Each row of numbers stands for one thing and depends on some of the facts below. Use the named rows to name the rest.

Some facts about the things:
bisul	τ	putu; bitas	τ	diflel; bofu	τ	raskuder; bolom	τ	zomuk; bolom	τ	gesto; brimu	τ	zomuk; brodibru	τ	skigor
brodibru	τ	tibrifis; bruran	τ	plogru; bruran	τ	rotil; bruran	τ	muzum; diflel	τ	gruge; drobok	τ	tesak; fasam	τ	plogru
feba	τ	bisul; feba	τ	rotil; feba	τ	raskuder; feba	τ	taplus; feza	τ	gostuto; feza	τ	vubu; feza	τ	perun
flanepo	τ	rotil; flanepo	τ	trigen; flavis	τ	plogru; flerafil	τ	vubu; flopo	τ	gruge; flotrek	τ	rotil; flozak	τ	grufli
flozak	τ	roflim; flozur	τ	rotil; flozur	τ	grufli; flurak	τ	stasik; flurak	τ	drumik; flurak	τ	plerek; fofepli	τ	tovok
funotor	τ	rotil; funotor	τ	tovok; fuplu	τ	rotil; fuplu	τ	bafa; gesto	τ	grufli; grasto	τ	tratra; grasto	τ	tibrifis
gresti	τ	taplus; groba	τ	monik; grufli	τ	rotil; kibal	τ	zepastas; labi	τ	plogru; laplum	τ	flanepo; likatak	τ	plotos
likatak	τ	rotil; luro	τ	distar; mezipe	τ	rotil; mezipe	τ	zomuk; migru	τ	rotil; monik	τ	rotil; musta	τ	drumik
muzum	τ	rotil; paskur	τ	taplus; peberu	τ	raskuder; pipomu	τ	tibros; pipomu	τ	groba; plebolor	τ	skastu; plegrol	τ	vubu
plere	τ	tesak; plerek	τ	muzum; plerek	τ	gesto; raletre	τ	tovok; raletre	τ	trigen; refon	τ	plotos; refon	τ	gesto
skastu	τ	rotil; skeklu	τ	bisul; skigor	τ	flusur; skudri	τ	zutruk; soskegren	τ	kedrik; staflol	τ	rotil; stasik	τ	gono
steska	τ	plogru; steska	τ	skastu; stoklom	τ	vubu; stoklom	τ	monik; stugri	τ	raskuder; stuplol	τ	vubu; stutam	τ	rotil
suvas	τ	rotil; suvas	τ	steska; tagredre	τ	rotil; taplus	τ	tibrifis; tibros	τ	rotil; tidram	τ	rotil; tidram	τ	toskur
tidram	τ	flanepo; toskur	τ	rotil; toskur	τ	vubu; toskur	τ	taplus; tovok	τ	gesto; tratra	τ	tesak; tratra	τ	buver
trigen	τ	rotil; tugukol	τ	plogru; vubi	τ	rotil; vubu	τ	grufli; zifuna	τ	flusur; zifuna	τ	rotil; zifuna	τ	situ
zifuna	τ	vubi; zomuk	τ	rotil; zovi	τ	rotil; zutruk	τ	flanepo; bafa	ψ	zitok; bestu	ψ	zeles; biske	ψ	vunipur
braklin	ψ	skaskun; brodibru	ψ	bestu; brugo	ψ	vepek; brukol	ψ	skanes; brunel	ψ	taflak; buflo	ψ	plobru; bukul	ψ	zolam
buver	ψ	brunel; daplon	ψ	skifleflom; distar	ψ	zeplo; donar	ψ	flegro; dregres	ψ	feba; drobok	ψ	gruge; fasam	ψ	tibrifis
feba	ψ	fasam; fegrutrin	ψ	brimu; feza	ψ	skeklu; fifan	ψ	zifuna; fitrim	ψ	redra; flamis	ψ	flanepo; flanepo	ψ	grasto
flavis	ψ	dregres; flege	ψ	trazu; flegro	ψ	padras; flerafil	ψ	bafa; flotrek	ψ	gelol; flozur	ψ	zutruk; fluflan	ψ	geplol
flurak	ψ	flusur; flusur	ψ	gono; fofepli	ψ	trikun; fosur	ψ	migru; fotor	ψ	trigen; fubom	ψ	bukul; funotor	ψ	tugukol
furim	ψ	plotos; gelol	ψ	flege; geplol	ψ	stikli; gesto	ψ	braklin; gika	ψ	buflo; goder	ψ	fifan; gono	ψ	luro
gostuto	ψ	sekom; grasto	ψ	gresti; groba	ψ	stidam; gruge	ψ	flotrek; gunokek	ψ	fofepli; kedrik	ψ	nidun; kisu	ψ	brugo
kledir	ψ	flamis; kledo	ψ	tibros; labi	ψ	plamil; laplum	ψ	paskur; likatak	ψ	groba; lotin	ψ	flavis; lurire	ψ	safu
luro	ψ	biske; mani	ψ	staflol; mezipe	ψ	musta; migru	ψ	pipomu; monek	ψ	flozur; monik	ψ	raskuder; mura	ψ	mezipe
musta	ψ	fluflan; mutidrun	ψ	vuluskar; muzum	ψ	pluso; nidun	ψ	vogrul; noplal	ψ	stutam; padras	ψ	plafe; paskur	ψ	gunokek
peba	ψ	steska; peberu	ψ	tidram; pidur	ψ	bogok; pipomu	ψ	vavi; plafe	ψ	ruguza; plamil	ψ	tadus; plerek	ψ	tagredre
plobru	ψ	mani; pluso	ψ	refon; pobodril	ψ	suder; puplim	ψ	diflel; putu	ψ	kisu; raletre	ψ	zople; raskuder	ψ	donar
redra	ψ	skezam; refon	ψ	monik; rili	ψ	mura; roflim	ψ	pobodril; rolo	ψ	lurire; rotil	ψ	flurak; ruguza	ψ	vebir
safu	ψ	monek; sekom	ψ	suklal; sibrem	ψ	vubi; skanes	ψ	stukik; skaskun	ψ	rolo; skeklu	ψ	distar; skezam	ψ	brodibru
skifleflom	ψ	zisul; skigor	ψ	furim; skudri	ψ	pidur; staflol	ψ	daplon; steska	ψ	toskur; stidam	ψ	muzum; stikli	ψ	kledo
stugri	ψ	puplim; stukik	ψ	flerafil; stutam	ψ	sibrem; suder	ψ	zakem; suklal	ψ	tratra; tadus	ψ	plere; taflak	ψ	fosur
tagredre	ψ	fotor; tibrifis	ψ	fubom; tidram	ψ	voba; toskur	ψ	gika; totris	ψ	zepastas; tratra	ψ	peba; trazu	ψ	goder
trigen	ψ	putu; trikun	ψ	zofan; tugukol	ψ	skigor; vavi	ψ	likatak; vebir	ψ	drobok; vepek	ψ	zakles; voba	ψ	gostuto
vogrul	ψ	plerek; vubi	ψ	stugri; vuluskar	ψ	gesto; vunipur	ψ	skudri; zakem	ψ	kledir; zakles	ψ	raletre; zeles	ψ	mutidrun
zepastas	ψ	fitrim; zeplo	ψ	noplal; zifuna	ψ	feza; zisul	ψ	funotor; zitok	ψ	roflim; zofan	ψ	peberu; zolam	ψ	fegrutrin
zutruk	ψ	laplum; bafa	ε	taflak; bafa	ε	gunokek; bafa	ε	fofepli; bitas	ε	flavis; bitas	ε	soskegren; brimu	ε	miska
brimu	ε	bestu; brizibru	ε	gika; brizibru	ε	skagor; brizibru	ε	tadus; brubro	ε	gelol; brubro	ε	zolam; brubro	ε	kibal
brudrol	ε	gika; brudrol	ε	daplon; brudrol	ε	pidur; brudrol	ε	zeles; brudrol	ε	zifuna; brudrol	ε	bukul; buflo	ε	nidun
buflo	ε	matosuk; buver	ε	vubi; donar	ε	plezul; dregres	ε	grunobak; dregres	ε	plerek; dregres	ε	fatros; drobok	ε	rotil
drobok	ε	refon; drobok	ε	diflel; fitrim	ε	gaka; flamis	ε	pidur; flopo	ε	bruran; flopo	ε	zakles; flotrek	ε	lotin
flotrek	ε	stoklom; flotrek	ε	perun; flozur	ε	skezam; flurak	ε	diflel; fotor	ε	miska; fotor	ε	taflak; fotor	ε	zolam
fotor	ε	puplim; fotor	ε	roflim; fuplu	ε	tratra; goder	ε	zisul; goder	ε	gruge; gresti	ε	kledum; gresti	ε	plere
gresti	ε	plerek; gresti	ε	likatak; grifor	ε	gono; kedrik	ε	tesak; kibram	ε	drudra; kibram	ε	kluketu; kistuk	ε	brinimom
kistuk	ε	plebolor; kisu	ε	labi; kisu	ε	rili; kledir	ε	biske; kledir	ε	flanepo; klobram	ε	daplon; lurire	ε	briplasto
monek	ε	diflel; nisemal	ε	musta; nisemal	ε	stidam; nisemal	ε	matosuk; nisemal	ε	migru; nisemal	ε	bripe; noplal	ε	kledum
plamil	ε	gono; plamil	ε	mani; plegrol	ε	soskegren; plegrol	ε	sinor; plegrol	ε	bogok; plobek	ε	plotos; plobek	ε	bruran
plobek	ε	flegro; plobek	ε	plezul; plobek	ε	skigor; plobek	ε	plerek; plobru	ε	flavis; plobru	ε	fusin; plobru	ε	flanepo
putu	ε	labi; rolo	ε	fasam; rukir	ε	stoklom; safu	ε	muzum; safu	ε	suklal; sekom	ε	plotos; situ	ε	zutis
situ	ε	brinimom; skefatur	ε	laplum; skeklu	ε	gelol; skeklu	ε	flegro; skeklu	ε	tadus; skeklu	ε	fusin; skeklu	ε	skanes
skeklu	ε	skastu; skeklu	ε	flanepo; skuflur	ε	skifleflom; skuflur	ε	roflim; stasik	ε	brogrovar; stasik	ε	fofepli; stigrek	ε	trikun
stikli	ε	stukik; suder	ε	mani; suder	ε	zusude; suder	ε	kluketu; suder	ε	fegrutrin; suder	ε	bukul; sulikli	ε	zovi
suvas	ε	gika; suvas	ε	sinor; taplus	ε	setastor; taplus	ε	zeles; tibros	ε	gelol; tibros	ε	gozir; tidram	ε	taflak
tidram	ε	pidur; tidram	ε	puplim; toskur	ε	drumik; trazu	ε	pidur; trezeple	ε	plere; trigen	ε	plogru; trigen	ε	guklal
trigen	ε	bogok; trorem	ε	kluketu; tugukol	ε	funotor; tugukol	ε	fiklak; vubu	ε	stukik; vunipur	ε	vebir; vunipur	ε	fegrutrin
vunipur	ε	fofepli; zepastas	ε	betur; zepastas	ε	brukol; zepastas	ε	brodibru; zepastas	ε	zovi; zeplo	ε	bukul; zutruk	ε	plotos
zutruk	ε	raskuder; zutruk	ε	zomuk

Named rows:
ruguza: [ -9 -11  11  -7 -16  -6 -23  -7  -2   1   5   0 -20  -1 -11  -2   3 -18
  -7  13 -15  -1   5  -6 -14   1 -15 -17 -10   4]
brunel: [ -9 -10  12   6  -8 -12 -21 -11  -2  -5   8   0 -13  -5  -2   0   1 -25
  -6  14  -8   0  10  -5 -14   5  -5 -18  -8  20]
puplim: [  0  -7  14 -12 -18 -16 -22  -7  -5  -8  10  -2 -17 -15   5  11   4 -21
   5  17  -1  -1   7  -4  -2  44  -7 -17  -7   8]
vepek: [ -6  -9  12   6  -6 -15 -21  -8  -4   2   9  -2 -12  -8   0   4   3 -24
  -3  14  -5   1  12  -5 -11   2  -9 -18  -8  19]
skastu: [-17   0   7   6  -4 -12 -14  -8   1 -12  13   1 -16 -30  -1  -6   1 -18
   9  26 -11 -13  18   6   4  27  -7 -19   5  -6]
trorem: [-27  -6   9  -1  -4 -20 -13  -6  -4   6   4   6  -9  -7  10   4   0 -10
  -1  22 -26  -1  15  -1  -2  13  -7 -11  -1  -9]
paskur: [ -8  -7  16  18  -4 -24 -18  -3 -12  -8   9   0  -4 -23   7   4  -4 -33
   9  13   8  -3  21   2 -17  -8   2 -21  -5  28]
grunobak: [-37  -2   4  11  -5  -8 -15  -5   4 -11  12  -9 -16 -24   6   8   4 -12
   1  18 -22 -10  20   0  -1  19  -7 -18   1  -4]
flurak: [ -5  -7  10   2  -6 -14 -20  -3  -3   4   4   1  -9 -12  -2  -2   3 -21
 -11  15   0   4  12  -7  -8 -25   0 -15  -9  27]
sulikli: [-20  -3   8  17  -5 -13 -14  -5 -11   2   4   2 -12  -5   3   4   3   0
  -1  20 -22   4  16   5  -1   6  -9 -14   1   3]
flerafil: [ -4  -7  21   0  -3 -13 -19  -5   1  -2  10   2 -14  -7  -1   4   1 -25
   4  14  -3  -3  16  -2 -13 -22  -1 -17  -6  18]
bisul: [-21  -4  13  13  -7 -12 -12  -5 -17  -5   8  -5 -13 -12   1   2   2 -13
   7  22 -20  -6  18   7  -4  12  -7 -14   3  -3]
noplal: [-16  -9  15  -1 -10 -16 -19   6  -2  24  19  -8 -23 -21  -1   8  14  -8
  -2  10   3   1  14 -14  -7 -13 -26 -14 -19  -5]
zepastas: [ -9  -8  15  20  -4 -19 -21  -8  -8  10   5  10  -8  -8   0   1   2 -16
  -5  13  -4  12  11  -3 -14 -11 -16 -17 -12  16]
fegrutrin: [-13 -12  11 -16 -11 -20 -20  -9   2  -1   9  -3 -12 -10   9  11   1 -32
  -1  16 -13  -3  14  -7  -8  27  -1 -15  -5  10]
plotos: [-38  -1   8   6  -3  -8 -15  -9   6 -20  15  -9 -19 -33   0   5   3 -22
  -1  21 -19 -12  25   2   4  15  -2 -17   6  -8]
pipomu: [-12  -9  15  -1  -5  -2 -21 -13   4 -17   0   3 -12  -6  -8 -10  -6 -31
  -7  17 -13  -8   5   0 -20  -6   7 -16  -7  20]

Rows to name:
No name comes twice in this set of rows, the named rows included.
[-34  -1  12   7  -3  -9 -14  -6   1 -12  12  -7 -16 -30   0   2   3 -21
  -1  21 -17  -8  23   4   2   8  -4 -16   3  -5] | zomuk
[ -1  -8  14  12   3 -13 -16 -12  -8  11   8  -8 -10  -7  -1  -6   6 -23
  -9  19   0  -5   8 -10  -8  -7  -3  -9 -11  27] | tugukol
[ -2  -3  21   5 -11 -17 -23 -11  -6  -5   2  12 -10 -11   5   3   2  -8
  -3  18   3   7  -6  -6 -10  20 -10 -11 -17  10] | fotor
[-19  -2  14   9  -1 -10 -12   0 -12   2   4   1 -10 -13   1  -3   0  -9
   2  23 -16  -5  16   8  -1  -5  -1 -11   1   4] | fuplu
[ -4  -7   3  -3  -8 -16 -20 -10  11 -12  15   3 -16 -18   1  -3   2 -27
   5  18  -4 -12  12  -8  -6  21  -7 -24  -4   6] | tadus
[-16   0   5   8 -10 -10 -16  -7  -1 -14  11   1 -16 -17   5   3   2  -7
   6  22 -15  -6  14   4   5  34  -7 -21   3  -2] | gozir
[-15  -3  -1   1  -5 -16 -14  -8   5  -9  11   6 -14 -14   5   0   1 -13
   8  23 -19 -11  16   0   2  28  -8 -20   4  -7] | skagor
[ -2  -9  15   0 -10 -16 -17   0 -13   8  14  -9 -17 -11  -2   1   6 -21
   5  15   0  -6  14  -5 -13   0 -11 -16  -9   7] | stugri
[-15   0  11   0 -17 -10 -17  -9 -10 -20   6  -3 -15 -15   8  11   2  -7
   6  23 -15  -3   9   6   5  55  -2 -15   4   4] | miska
[ -8   1  10   7   4 -17 -10  -5   5  -1   8  19 -12  -7   3  -9  -1  -2
  12  25 -16  -7  15   2  -2 -24  -7 -17   3 -10] | plegrol
[ -3  -8  14  -4  -7 -20 -20 -11   1   0   7  10 -11  -9   6   2   1 -21
   0  18   0   0   4 -10 -10  16  -8 -14 -12   9] | flamis
[ -9  -9  14  -1  -9  -3 -22 -13  -2 -17   3  -3 -12  -6 -10  -8  -5 -37
  -5  17 -10  -7  11   3 -17   0   5 -19  -3  24] | migru
[ -5 -13  13 -11 -19 -10 -23  -3  -6  12  12  -6 -24  -3 -11   6   8 -18
   0  11 -11   4  13  -7  -8   9 -22 -19 -10   1] | gruge
[  0 -11  13  -4 -13 -18 -19   2  -9  20  16  -5 -19 -10  -1   8  11 -14
   3  12   0   3  15  -9  -7  -4 -18 -16 -11  10] | sibrem
[ -4  -9  10  18   0 -22 -20 -11  -5  -2  14  -5  -7 -16   9  10   2 -32
   1  13   2   2  20  -4  -9   5   2 -20  -4  35] | trikun

The same things again, as new rows of numbers:
Named rows:
furim: [  3  29 -10   5   9  -4  -2  11  11  -4   5 -14   6   0  10   7   6  -7
 -14   3  -8 -23   6   9  12  -8   7  -4  -3]
fiklak: [10  4 -2  7  6 -7 -4  6  6 -4  5 -8  3  7  2 11  4 -5 -2  2 -1  0  9  6
 -3 -9  1 -6  1]
zutis: [10  4 -2  8  6 -7 -4  5  6 -4  4 -9  3  7  2 11  4 -4 -3  4 -1  0  9  6
 -5 -8  1 -6  1]
zovi: [ 10   2   0   9   9 -14  -4   2   8 -10   4  -8   7   6   0   9   5  -5
 -11 -10  -3   1   8   2 -12 -10  -1  -6  -2]
flozur: [ 10 -13   6   2  11 -12  -4   1  15  -8   0  -3   7  10  -4   4   4  -3
  -8   4  -6  11   8   7  -9  -1   0  -6   2]
vebir: [  8  16 -11   7   2  -9  -5   9   1   0   5 -11   2   9   1   8  -1  -4
  -6   1   3   3   9   6   4  -8   0  -6   2]
goder: [  4  -9 -14   5   7  -7  -4  13   5  -4   2 -12   1   7   2  11   4  -5
  -5   9  -6   7  12   7   5 -10   2  -6  -1]
bripe: [11  3 -2  8  6 -7 -4  6  7 -4  4 -9  4  6  3 12  4 -4 -2  3 -2 -1  9  6
 -4 -8  1 -6  0]
kistuk: [ 6  1 -7  6  6 -5 -4  8  6 -3  2 -7  4  6  3 11  5 -4 -4  6 -4  5 10  8
  0 -8  2 -7 -5]
sulikli: [ 7  1 -6  6  6 -5 -4  7  7 -4  3 -7  4  6  3 11  4 -4 -2  6 -4  3 10  7
  0 -8  2 -7 -4]
pluso: [10 16  1  8  2 -4 -4  0  6 -2  5 -1  6  6  5  9  4 -3  0 -1  2  1  8  8
 -8 -8  2 -9 -8]
skefatur: [ 6  2 -7  6  6 -5 -4  7  7 -3  3 -7  4  6  3 10  5 -5 -3  6 -3  4 10  7
  2 -8  2 -7 -4]
tibrifis: [  8   2 -11  10   3  -5  -5   6   0  -3   5  -8   3   8   4  15   4  -5
  -2   0   0   5  11   6  -5 -12   1  -7  -6]
brudrol: [  0  10 -19   5   0  -6  -7  13   6   2   5  -7   4   8   3   6   2  -5
  -5   4   2   8  12  10   5  -5   1  -6 -13]
flanepo: [  4   1  -8  12   3 -11  -7   6   7  -6  10 -11   5  10   2  11   5  -8
 -10 -15   5   4  12   3 -25 -17  -3  -6 -11]
zeles: [  7   7 -10   8   7  -6  -6   1   8   4   0  -8   7   2  -5  -6  -2 -10
   1   9   3   0  11   4   4 -10   3  -5   4]
klomi: [ 8  3 -6  7  6 -6 -4  6  7 -4  5 -7  3  7  2 10  4 -5 -3  4 -2  2 10  7
  1 -8  1 -7 -1]

Which thing is each row?
No name comes twice in this set of rows, the named rows included.
[  9  -5 -13  10   5  -6  -5   5  -3  -2   7  -9   1  10   5  18   4  -5
  -6  -4   0   8  11   5 -14 -14   1  -7 -10] | grasto
[  8   6   4   2   4  -5  -5   5  20  -9  13  -6   5  15   1  11   6  -3
 -11   7  -1   4   7  14   9  -1   0  -7  10] | sekom
[  9 -14   1   2   9  -4  -5  -2  15  -4   8  -4   8  15  -2   8   4  -5
  -9   7   0  12   8  11   3  -2   2  -7  10] | zutruk
[12  8  3  3  6 -7 -3  9 13 -7  8 -8  6 11  3 13  6 -1 -8  5 -4 -5  7 11
  3  1  1 -5  6] | peba
[  9  -5  -5   6   7  -5  -4   5   6  -3   5  -8   3   9   3  10   4  -5
 -10   1  -2   2   8   6  -8  -7   1  -5  -5] | raletre
[  8  11   0   8   7 -12  -6  -1  19  -6  16  -8   4   8   1   9   4  -8
 -10  -2   2   6   8   4 -11 -13   0  -8   7] | bruran
[ 10   4  -6   4  10  -7  -5  -1  10  -7   0  -6  -3  12   2   6   0  -2
  -7   3 -15   3  10   8 -17 -11   2  -6 -13] | vubu
[ -2   7 -12   4   4  -5  -6  10   9  -1   3  -8   6  12   5   5   2  -6
  -3   5   2   4  11   9  -2  -7   5  -8   0] | brubro
[  9 -11   3   5   5  -3  -5   4   7  -1   4 -10  -2   8   3   9   3  -4
 -16   5  -2   2   6   4 -12  -5   1  -4  -8] | tovok
[ 10  25   6  10   4  -5  -5 -12  15  -7  10   0   7   7   2   6   4  -6
 -12 -11   3   3   6   6 -15 -11   0 -10  -4] | likatak
[  5   7  -3   7   3  -6  -7   7  13  -2  10 -11   5   9   1   8   5  -7
  -2   1   4  -1  12   7  -9 -10  -1  -6   0] | fusin
[  1  12 -25   9  -3  -7  -7  13  -3   2   6  -8  -1   8   2  12   0  -5
  -8   1   1  15  13   7   2 -11  -1  -8 -18] | suder
[  4  -2 -18   7   5 -15  -7  13   5  -3   7 -17   4  10  -3   7   1  -7
 -13  -4  -1   4  10   4  -5 -10  -2  -3  -2] | zifuna

